Below is a small trained network, with its code and all its weights. Each question gives an input and a class and asks what happens when units are switched off, that is, made to give their printed mean instead of their output.

import numpy as np


def w(rows, s, z=0):
    codes = np.array(rows[::2]) - 128.0
    scale = np.full(codes.shape[1], s)
    scale[-1] = z or s
    return codes * scale


def norm(h):
    return h / np.sqrt((h * h).mean(-1, keepdims=True) + 1e-5)


def f(y):
    return y / 2 * (1 + np.tanh(0.7978845608 * (y + 0.044715 * y**3)))


def log_softmax(a):
    a = a - a.max(-1, keepdims=True)
    return a - np.log(np.exp(a).sum(-1, keepdims=True))


def net(x, mask):
    res = np.array(x, float).reshape(1, 8) / 4 @ E
    u = 0
    for l in range(2):
        y = f(norm(res) @ A[l][:, :-1].T + A[l][:, -1])
        res = res + np.where(mask[u : u + 7], y, B[l][:, -1]) @ B[l][:, :-1]
        u += 7
    return log_softmax(norm(res)[-1] @ U[:, :-1].T + U[:, -1])


A, B = {}, {}
E = w([
[173,136,166,159,167,46,157,167,10],'x0',
[144,107,154,113,128,140,133,124,130],'x1',
[154,57,55,122,118,117,207,249,151],'x2',
[142,136,92,128,136,116,100,128,124],'x3',
[138,116,127,118,131,124,127,120,128],'x4',
[167,126,121,106,143,140,129,113,123],'x5',
[137,138,122,125,138,137,135,126,127],'x6',
[37,63,87,91,185,175,118,119,49],'x7',
],0.013)
A[0] = w([
[167,131,89,151,70,83,185,187,186,70],'0.n1',
[190,156,155,134,123,112,122,159,245,149],'0.n2',
[123,129,160,113,160,68,96,149,85,98],'0.n3',
[208,152,171,150,111,52,120,129,145,150],'0.n4',
[164,110,113,109,124,73,189,235,68,2],'0.n5',
[158,184,180,178,163,109,152,149,111,105],'0.n6',
[145,64,71,107,101,136,157,195,179,45],'0.n7',
],0.012,0.0077)
B[0] = w([
[141,88,113,199,88,156,220,120,108,231],'0.n1',
[165,80,72,195,88,238,133,66,107,254],'0.n2',
[163,116,99,103,114,112,237,71,88,176],'0.n3',
[147,247,125,59,80,73,129,152,102,242],'0.n4',
[105,95,164,177,223,188,24,10,232,230],'0.n5',
[132,132,135,63,106,47,132,151,136,188],'0.n6',
[151,155,97,67,84,110,160,184,92,227],'0.n7',
],0.012,0.0085)
A[1] = w([
[101,150,148,108,140,123,137,159,11,136],'1.n1',
[163,67,128,163,200,87,220,110,23,76],'1.n2',
[209,171,150,217,95,130,130,80,245,32],'1.n3',
[56,83,144,95,248,153,59,95,137,118],'1.n4',
[172,117,91,132,80,141,110,57,82,66],'1.n5',
[113,99,96,73,140,144,163,208,152,1],'1.n6',
[110,62,90,103,176,154,161,151,175,102],'1.n7',
],0.012,0.0031)
B[1] = w([
[128,196,236,127,236,118,99,212,147,172],'1.n1',
[88,156,185,220,105,217,25,93,215,205],'1.n2',
[20,129,217,148,246,86,36,125,89,228],'1.n3',
[201,64,49,172,33,121,222,110,186,244],'1.n4',
[103,93,169,172,188,134,130,152,172,202],'1.n5',
[143,170,144,73,136,72,121,156,96,161],'1.n6',
[110,123,139,22,101,60,188,189,77,196],'1.n7',
],0.011)
U = w([
[118,138,191,167,173,144,77,77,156,8],'0',
[148,51,52,141,81,170,182,92,179,130],'1',
[141,174,137,7,102,42,165,177,101,251],'2',
],0.015,0.0027)

Each question gives the input, the list of numbers given to net, and the class t.
The units are the neurons (one row each of A and B). Each row of codes is followed by its name. A weight is (code - 128) times the scale printed after its matrix; where a second scale follows, it is the last column's (A, B and U).
mask holds one flag per neuron, layer by layer. A switched-off neuron (its flag False) gives its mean, the last column of its row in B, instead of its output. The means were averaged over made-up inputs and are rounded, as every weight is.
A unit's drop is (log p(t) with every unit on - log p(t) with that unit switched off) / (log p(t) with every unit on - log p(t) with every unit switched off).
The circuit of an input: a set's keep is (log p(t) with only the set's units on - log p(t) with every unit switched off) / (log p(t) with every unit on - log p(t) with every unit switched off). Starting from the 12 units with the biggest drops (on a tie, the unit counted first), units are removed one at a time, each time the one whose removal leaves the highest keep (on an exact tie, the one counted first), for as long as the keep stays at least 0.8.
circuit, biggest first: the units of the circuit, biggest drop first
top k neurons: the k neurons with the biggest drops, biggest first
top k neurons in layer l: the k neurons of layer l with the biggest drops, biggest first
drop of u: that unit's drop, to one decimal
input [7,-7,1,-2,-6,8,-4,-1], class 0: top 3 neurons in layer 0 : [0.n5; 0.n7; 0.n3]
input [0,0,-7,8,7,-4,-2,3], class 1: top neuron : [0.n4]
input [-6,-1,0,3,2,4,5,-4], class 0: top 2 neurons in layer 1 : [1.n3; 1.n4]
input [-6,-3,1,5,5,-1,8,4], class 2: top 2 neurons : [0.n5; 0.n2]
input [0,7,7,8,2,-3,8,8], class 2: top 4 neurons : [1.n7; 0.n7; 0.n2; 1.n6]
input [-4,8,-1,8,2,-2,0,0], class 0: top 3 neurons : [1.n3; 1.n4; 0.n5]
input [0,-8,-4,3,-4,-6,-1,3], class 1: top 2 neurons in layer 0 : [0.n4; 0.n7]
input [-1,-6,-5,0,7,3,6,5], class 1: top 2 neurons : [1.n4; 0.n4]
input [3,-6,8,5,0,0,4,-6], class 0: top 3 neurons : [0.n5; 1.n3; 1.n4]
input [-4,-5,0,7,0,6,5,-5], class 0: top 2 neurons in layer 1 : [1.n3; 1.n4]
input [8,-5,-3,-5,-1,6,-6,-1], class 2: top 3 neurons : [0.n4; 0.n6; 0.n2]
input [7,6,8,-5,-8,5,1,0], class 0: top 2 neurons : [0.n5; 0.n1]
input [-1,-2,3,-3,-6,2,5,1], class 2: top 2 neurons in layer 0 : [0.n2; 0.n7]
input [3,6,5,6,-2,2,-2,-7], class 0: circuit, biggest first : [1.n3]
input [6,-5,-3,5,5,-4,-5,0], class 2: top 2 neurons : [0.n4; 0.n2]
input [0,3,-4,1,4,-5,1,7], class 1: top 3 neurons in layer 0 : [0.n4; 0.n7; 0.n1]
input [5,7,3,-5,-4,7,3,-5], class 0: drop of 0.n5 : 0.3
input [-4,-2,7,5,2,7,-4,5], class 2: drop of 1.n5 : 0.0
input [8,-8,4,-3,-3,-5,3,-3], class 0: drop of 0.n5 : 0.7
input [-5,6,-7,-4,-5,4,-8,5], class 1: drop of 1.n4 : 0.1
input [6,-3,-5,3,7,-7,3,-8], class 2: circuit, biggest first : [0.n4]
